Here is a tiny trained network, its code and every weight. The questions are about switching its units off for an input and a class, where a switched-off unit gives its printed mean instead of its output.

import numpy as np


def w(rows, s, z=0):
    codes = np.array(rows[::2]) - 128.0
    scale = np.full(codes.shape[1], s)
    scale[-1] = z or s
    return codes * scale


def f(y):
    return np.maximum(y, 0)


def log_softmax(a):
    a = a - a.max(-1, keepdims=True)
    return a - np.log(np.exp(a).sum(-1, keepdims=True))


def net(x, mask):
    res = np.array(x, float).reshape(1, 5) / 4 @ E
    y = f(res @ A[0][:, :-1].T + A[0][:, -1])
    res = res + np.where(mask, y, B[0][:, -1]) @ B[0][:, :-1]
    return log_softmax(res[-1] @ U[:, :-1].T + U[:, -1])


A, B = {}, {}
E = w([
[129,78,152],'x0',
[53,165,94],'x1',
[132,248,105],'x2',
[164,157,155],'x3',
[173,115,32],'x4',
],0.014)
A[0] = w([
[218,154,69,183],'n0',
[98,52,120,152],'n1',
[110,86,55,204],'n2',
[110,143,80,82],'n3',
[232,152,105,204],'n4',
[63,133,133,143],'n5',
[151,95,186,131],'n6',
[66,151,86,136],'n7',
[115,140,63,167],'n8',
[112,83,76,143],'n9',
[139,131,152,179],'n10',
[124,178,252,252],'n11',
],0.015,0.0038)
B[0] = w([
[218,138,84,245],'n0',
[103,61,122,221],'n1',
[138,76,25,217],'n2',
[138,138,71,173],'n3',
[224,184,115,234],'n4',
[17,153,122,174],'n5',
[155,78,211,199],'n6',
[123,198,1,193],'n7',
[175,125,84,200],'n8',
[106,55,45,195],'n9',
[139,140,161,156],'n10',
[107,167,174,246],'n11',
],0.0095,0.013)
U = w([
[162,65,247,179],'0',
[44,208,198,140],'1',
[151,163,186,2],'2',
[207,147,131,192],'3',
[90,75,108,137],'4',
[143,171,175,228],'5',
[84,210,95,64],'6',
[169,129,108,38],'7',
],0.015,0.005)

Each question gives the input, the list of numbers given to net, and the class t.
The units are the neurons (one row each of A and B). Each row of codes is followed by its name. A weight is (code - 128) times the scale printed after its matrix; where a second scale follows, it is the last column's (A, B and U).
mask holds one flag per neuron, in row order. A switched-off neuron (its flag False) gives its mean, the last column of its row in B, instead of its output. The means were averaged over made-up inputs and are rounded, as every weight is.
A unit's drop is (log p(t) with every unit on - log p(t) with that unit switched off) / (log p(t) with every unit on - log p(t) with every unit switched off).
The circuit of an input: a set's keep is (log p(t) with only the set's units on - log p(t) with every unit switched off) / (log p(t) with every unit on - log p(t) with every unit switched off). Starting from all 12 units, units are removed one at a time, each time the one whose removal leaves the highest keep (on an exact tie, the one counted first), for as long as the keep stays at least 0.8.
units of the circuit, in order: the units of the circuit, biggest drop first
k most important neurons: the k neurons with the biggest drops, biggest first
drop of u: that unit's drop, to one decimal
input [-4,3,-5,8,-6], class 1: units of the circuit, in order => (n11; n0)
input [5,4,1,-3,5], class 4: units of the circuit, in order => (n4)
input [8,-7,7,5,-3], class 2: 2 most important neurons => (n11; n4)
input [-5,-7,-1,-4,-1], class 0: units of the circuit, in order => (n7; n2; n8)
input [1,-4,-6,-7,-3], class 0: 2 most important neurons => (n6; n7)
input [4,-2,2,0,-7], class 1: 2 most important neurons => (n11; n0)
input [7,-2,3,6,-6], class 0: 2 most important neurons => (n6; n7)
input [-1,2,-5,-3,-6], class 0: 3 most important neurons => (n7; n6; n1)
input [-2,4,-3,0,2], class 4: drop of n4 => 0.2
input [8,3,5,-3,3], class 6: drop of n7 => 0.3
input [7,1,-5,5,7], class 4: drop of n1 => 0.3
